Below are the code and all the weights of a small trained network. Each question names an input and a target symbol and asks about switching units off, where a switched-off unit gives its printed mean instead of its output.

import numpy as np


def w(rows, s, z=0):
    codes = np.array(rows[::2]) - 128.0
    scale = np.full(codes.shape[1], s)
    scale[-1] = z or s
    return codes * scale


def norm(h):
    return h / np.sqrt((h * h).mean(-1, keepdims=True) + 1e-5)


def softmax(a):
    e = np.exp(a - a.max(-1, keepdims=True))
    return e / e.sum(-1, keepdims=True)


def log_softmax(a):
    a = a - a.max(-1, keepdims=True)
    return a - np.log(np.exp(a).sum(-1, keepdims=True))


def net(x, mask):
    ids = ['αβγδεζηλξστψω'.index(c) for c in x.split()]
    T = len(ids)
    res = E[ids] + P[:T]
    u = 0
    for l in range(3):
        r = norm(res)
        for j in range(2):
            rows = slice(4 * j, 4 * j + 4)
            q, k, v = (r @ M[l][rows].T for M in (Q, K, V))
            z = softmax(np.where(np.tri(T) > 0, q @ k.T / 4**0.5, -1e9)) @ v
            o = O[l][rows]
            res = res + np.where(mask[u + j], z, o[:, -1]) @ o[:, :-1]
        u += 2
    return log_softmax(norm(res)[-1] @ U[:, :-1].T + U[:, -1])


Q, K, V, O = {}, {}, {}, {}
E = w([
[54,200,122,152,109],'α',
[44,211,108,130,91],'β',
[86,223,94,144,65],'γ',
[73,177,156,161,132],'δ',
[130,179,169,181,109],'ε',
[77,185,135,146,118],'ζ',
[95,203,120,152,89],'η',
[142,164,191,178,125],'λ',
[104,165,170,161,142],'ξ',
[67,164,154,134,158],'σ',
[112,125,228,153,187],'τ',
[228,234,106,164,10],'ψ',
[254,157,224,191,112],'ω',
],0.0091)
P = w([
[83,232,160,164,217],'0',
[48,79,169,74,40],'1',
[46,197,192,119,141],'2',
[86,35,57,250,161],'3',
[46,53,194,61,24],'4',
[81,129,171,204,111],'5',
[135,27,47,187,169],'6',
[117,124,198,72,47],'7',
[123,149,183,226,126],'8',
[201,115,85,141,238],'9',
[183,211,212,5,139],'10',
[129,245,161,138,137],'11',
[218,170,50,136,205],'12',
],0.012)
Q[0] = w([
[140,124,72,79,255],'0.h0',
[110,193,168,121,108],'0.h0',
[139,71,68,153,123],'0.h0',
[108,72,62,82,31],'0.h0',
[126,139,180,107,79],'0.h1',
[98,159,196,128,135],'0.h1',
[95,68,156,138,54],'0.h1',
[184,120,157,75,90],'0.h1',
],0.01)
K[0] = w([
[98,204,158,98,120],'0.h0',
[145,21,99,150,88],'0.h0',
[122,174,148,137,171],'0.h0',
[109,109,137,139,94],'0.h0',
[117,255,142,139,111],'0.h1',
[124,111,166,159,112],'0.h1',
[97,149,147,76,153],'0.h1',
[123,132,156,116,159],'0.h1',
],0.0094)
V[0] = w([
[144,145,140,127,180],'0.h0',
[142,183,135,101,165],'0.h0',
[135,172,140,112,147],'0.h0',
[142,192,160,131,128],'0.h0',
[100,7,120,135,44],'0.h1',
[93,143,108,118,101],'0.h1',
[77,121,106,132,107],'0.h1',
[131,118,77,132,155],'0.h1',
],0.012)
O[0] = w([
[135,154,91,221,133,92],'0.h0',
[162,134,59,254,187,94],'0.h0',
[181,107,101,238,77,122],'0.h0',
[69,110,103,234,135,178],'0.h0',
[193,231,116,102,184,3],'0.h1',
[112,127,134,152,139,179],'0.h1',
[165,147,141,122,119,174],'0.h1',
[145,111,104,33,162,62],'0.h1',
],0.0067,0.0052)
Q[1] = w([
[170,66,118,91,107],'1.h0',
[118,164,176,160,72],'1.h0',
[143,77,52,113,202],'1.h0',
[177,139,67,100,99],'1.h0',
[95,101,226,85,72],'1.h1',
[87,201,157,187,128],'1.h1',
[130,60,135,146,205],'1.h1',
[119,132,117,2,130],'1.h1',
],0.017)
K[1] = w([
[146,24,177,79,28],'1.h0',
[198,141,71,122,172],'1.h0',
[68,167,139,163,86],'1.h0',
[138,156,162,98,58],'1.h0',
[252,162,135,89,140],'1.h1',
[147,123,35,157,188],'1.h1',
[100,131,119,131,59],'1.h1',
[159,211,232,155,130],'1.h1',
],0.015)
V[1] = w([
[114,214,152,124,58],'1.h0',
[182,70,183,155,105],'1.h0',
[216,52,143,94,15],'1.h0',
[113,151,151,195,167],'1.h0',
[194,239,95,158,52],'1.h1',
[169,54,233,204,187],'1.h1',
[166,22,209,181,253],'1.h1',
[211,129,230,141,105],'1.h1',
],0.011)
O[1] = w([
[129,168,147,205,113,134],'1.h0',
[109,70,199,147,120,140],'1.h0',
[92,130,176,117,126,29],'1.h0',
[162,115,115,126,91,254],'1.h0',
[8,112,157,186,97,168],'1.h1',
[147,105,157,125,132,219],'1.h1',
[181,104,196,126,159,167],'1.h1',
[136,65,198,158,116,97],'1.h1',
],0.017,0.0077)
Q[2] = w([
[107,76,23,142,159],'2.h0',
[91,110,42,175,124],'2.h0',
[167,53,234,41,71],'2.h0',
[155,146,55,232,138],'2.h0',
[132,161,101,90,154],'2.h1',
[177,155,101,150,158],'2.h1',
[179,67,78,50,188],'2.h1',
[141,142,7,135,151],'2.h1',
],0.012)
K[2] = w([
[63,145,203,92,50],'2.h0',
[107,137,113,66,72],'2.h0',
[118,175,122,155,189],'2.h0',
[112,17,133,64,121],'2.h0',
[175,156,131,146,144],'2.h1',
[117,136,145,183,236],'2.h1',
[250,160,73,134,196],'2.h1',
[137,147,60,152,184],'2.h1',
],0.013)
V[2] = w([
[108,104,127,1,79],'2.h0',
[137,172,144,64,26],'2.h0',
[91,82,183,22,44],'2.h0',
[206,127,75,178,2],'2.h0',
[166,164,97,220,123],'2.h1',
[154,165,132,179,223],'2.h1',
[81,118,57,134,165],'2.h1',
[94,90,118,202,190],'2.h1',
],0.0089)
O[2] = w([
[196,168,110,142,87,71],'2.h0',
[182,139,132,158,105,122],'2.h0',
[186,113,229,158,116,90],'2.h0',
[117,121,112,240,143,254],'2.h0',
[156,27,105,173,180,155],'2.h1',
[65,1,80,132,49,76],'2.h1',
[84,80,184,125,95,107],'2.h1',
[68,112,110,169,102,129],'2.h1',
],0.0086,0.0099)
U = w([
[114,51,113,223,138,185],'α',
[168,112,129,173,68,197],'β',
[173,221,152,166,97,127],'γ',
[114,103,93,120,157,100],'δ',
[132,179,142,117,185,103],'ε',
[95,109,70,120,142,69],'ζ',
[105,215,60,127,158,60],'η',
[148,153,164,93,159,163],'λ',
[141,134,100,91,170,170],'ξ',
[114,80,91,99,126,148],'σ',
[185,69,146,67,140,163],'τ',
[30,152,174,174,82,85],'ψ',
[124,55,253,136,108,4],'ω',
],0.015,0.0027)

Each question gives the input, a string of symbols that net reads in full, and the target symbol t.
The units are the heads (4 rows each of Q, K, V and O). Each row of codes is followed by its name. A weight is (code - 128) times the scale printed after its matrix; where a second scale follows, it is the last column's (O and U).
mask holds one flag per head, layer by layer. A switched-off head (its flag False) gives its mean, the last column of its rows in O, instead of its output. The means were averaged over made-up inputs and are rounded, as every weight is.
A unit's drop is (log p(t) with every unit on - log p(t) with that unit switched off) / (log p(t) with every unit on - log p(t) with every unit switched off).
The circuit of an input: a set's keep is (log p(t) with only the set's units on - log p(t) with every unit switched off) / (log p(t) with every unit on - log p(t) with every unit switched off). Starting from all 6 units, units are removed one at a time, each time the one whose removal leaves the highest keep (on an exact tie, the one counted first), for as long as the keep stays at least 0.8.
circuit, biggest first: the units of the circuit, biggest drop first
unit that matters most: the unit with the biggest drop
heads that matter: for each layer, one digit per head in row order, 1 if its drop is at least 0.15 and else 0, layers parted by /
drop of u: that unit's drop, to one decimal
input ψ ω ψ β η α ψ β ω, target ψ: circuit, biggest first : (1.h1; 1.h0)
input ω β ω η λ γ ω τ τ ε ψ δ, target ε: heads that matter : 11 / 01 / 11
input γ δ λ β η α γ η, target η: unit that matters most : 2.h1
input σ ψ ε ψ η γ β ε η ψ ψ λ, target ψ: heads that matter : 10 / 01 / 00
input λ ω τ β ξ λ ω β γ, target ω: heads that matter : 10 / 11 / 00
input ψ σ ψ η λ γ τ ψ ξ η ψ β, target η: heads that matter : 11 / 11 / 11
input ε η ω γ τ β ζ ψ ω α λ δ, target α: circuit, biggest first : (1.h0; 2.h1; 0.h0)
input ψ λ α η δ λ α σ ψ β η η, target β: heads that matter : 11 / 10 / 11
input ψ η ψ γ η τ η ψ η ψ γ, target ψ: heads that matter : 00 / 01 / 00
input η ψ β α ζ η ψ ξ γ ω ω, target ω: heads that matter : 00 / 01 / 00
input η ψ ψ ψ σ δ ψ ψ ψ γ β, target ψ: heads that matter : 10 / 01 / 00
input α ψ γ γ ψ τ ξ ψ ψ ψ ζ, target ψ: heads that matter : 00 / 01 / 00
input η ζ ω τ γ γ η γ α α τ, target τ: circuit, biggest first : (0.h0; 1.h0)
input λ ψ ω ζ η, target ω: circuit, biggest first : (1.h1)
input λ λ γ η η ψ ζ σ ω ξ ζ, target ω: heads that matter : 10 / 01 / 00
input ε ψ λ γ δ ζ τ γ σ, target τ: heads that matter : 00 / 11 / 00
input σ ζ η ψ γ α η ζ η, target η: circuit, biggest first : (2.h0; 2.h1; 0.h0)
input τ λ γ γ γ τ γ η, target τ: heads that matter : 11 / 01 / 00
input τ ψ ζ ψ ξ, target ψ: circuit, biggest first : (0.h1; 1.h1)
input γ τ λ β τ γ, target β: heads that matter : 11 / 11 / 11
input β γ ω ε γ σ τ ξ ψ ξ δ, target ψ: unit that matters most : 0.h0
input ξ ψ δ γ β γ η ψ α ω ζ, target ω: heads that matter : 01 / 01 / 00
input β α β τ ζ, target τ: circuit, biggest first : (0.h1; 1.h1)
input ζ ψ ω β α η γ β ω ψ, target γ: heads that matter : 10 / 10 / 10
input ψ λ τ η ψ τ ε ψ λ, target ε: circuit, biggest first : (2.h1; 0.h0; 2.h0)
input τ τ δ ω ω ψ α β ξ β γ σ, target β: circuit, biggest first : (1.h0; 2.h0; 2.h1)
input ψ ε β γ ξ η δ ψ ψ ψ ζ γ, target ψ: unit that matters most : 0.h0
input τ η δ η τ ε β ψ σ ψ τ, target ψ: drop of 1.h1 : 1.1
input γ γ γ, target γ: drop of 2.h0 : 0.3
input γ γ ω ψ β γ ω ψ ψ, target ω: drop of 0.h0 : 0.0
